Look-ups in named tables: a row name and a column name give one cell, copied from the table.

Table zeril
         vufa  dof  zar  rigunid
gepomi    512  496  776      591
losi      420  300  197      435
sug       391  465  285      654
muvetuk   309  393   15      541
getoni    497  781  939      408
pup       652  885  982      414
zam       338  535  542      291
moli      383  426  375      262
nalebib   450  727  916      495
bomo      242  259  174      288
rakod     403  655  781      417
riliti    455  725  891      466
vel       372  657  698      446

What is the vufa of bomo in zeril? 242
What is the vufa of muvetuk in zeril? 309
What is the vufa of zam in zeril? 338
What is the zar of sug in zeril? 285
What is the dof of moli in zeril? 426
What is the zar of nalebib in zeril? 916
What is the vufa of losi in zeril? 420
What is the dof of rakod in zeril? 655
What is the vufa of gepomi in zeril? 512
Which row has the largest vufa? pup

rovodu:
cols = rep, rafifin, gog, fitofiz, gos, gisos, bugofum, medu
mog: [146, 153, 143, 175, 149, 168, 106, 223]
godiv: [146, 156, 143, 167, 149, 163, 106, 228]
kizubi: [146, 168, 143, 156, 151, 180, 106, 198]
nuka: [145, 139, 143, 165, 144, 130, 106, 228]
lor: [145, 151, 143, 166, 147, 150, 106, 235]
lamarob: [145, 141, 147, 129, 144, 148, 106, 61]

godiv, rep: 146
nuka, gog: 143
nuka, medu: 228
kizubi, bugofum: 106
lor, medu: 235
nuka, fitofiz: 165
mog, gisos: 168
nuka, rep: 145
mog, gog: 143
godiv, fitofiz: 167
kizubi, gisos: 180
lor, gog: 143
lor, bugofum: 106
lamarob, fitofiz: 129

tobo
|  | zaz | pabovu | fulafid | bes | zulum | tonofi | nikin | nizopib | gok | zas |
|---|---|---|---|---|---|---|---|---|---|---|
| suz | -36752 | 21773 | 15992 | 55739 | -44321 | -24466 | 25422 | 36797 | 10871 | 10778 |
| luv | 30783 | 40538 | 10161 | 231 | -3552 | 15108 | 24482 | 12057 | 38365 | 11724 |
| nir | 11649 | 41123 | 1369 | 42388 | -17244 | 45112 | 10477 | 3680 | 27048 | -157 |
| vik | 11386 | 2519 | 40919 | -3318 | 8532 | -39648 | 26386 | -15335 | -5761 | -12945 |
| babozi | -45337 | -45097 | -15898 | -22289 | -28485 | 5563 | 8864 | 37956 | -8904 | 62257 |
| kegaf | 134 | -1411 | -54403 | 20600 | -5894 | 35775 | -4958 | -12186 | 41053 | 27442 |
| pibavig | -45319 | -20023 | 48224 | 12228 | 7605 | -25047 | 4177 | 28464 | -29949 | 13019 |
| fulidap | 91353 | -27791 | 309 | 8612 | 45682 | -4419 | -725 | 29331 | 24402 | -6970 |
| roto | 16892 | 28140 | 21514 | 14848 | 1276 | 30293 | 17665 | 40978 | 52979 | 10397 |
| puf | -3979 | -42220 | -15740 | 1054 | -4809 | -15085 | 35841 | 1447 | 20253 | 60735 |

zaz of luv is 30783
gok of roto is 52979
fulafid of puf is -15740
nizopib of luv is 12057
zulum of kegaf is -5894
pabovu of vik is 2519
fulafid of vik is 40919
zulum of roto is 1276
tonofi of vik is -39648
fulafid of pibavig is 48224

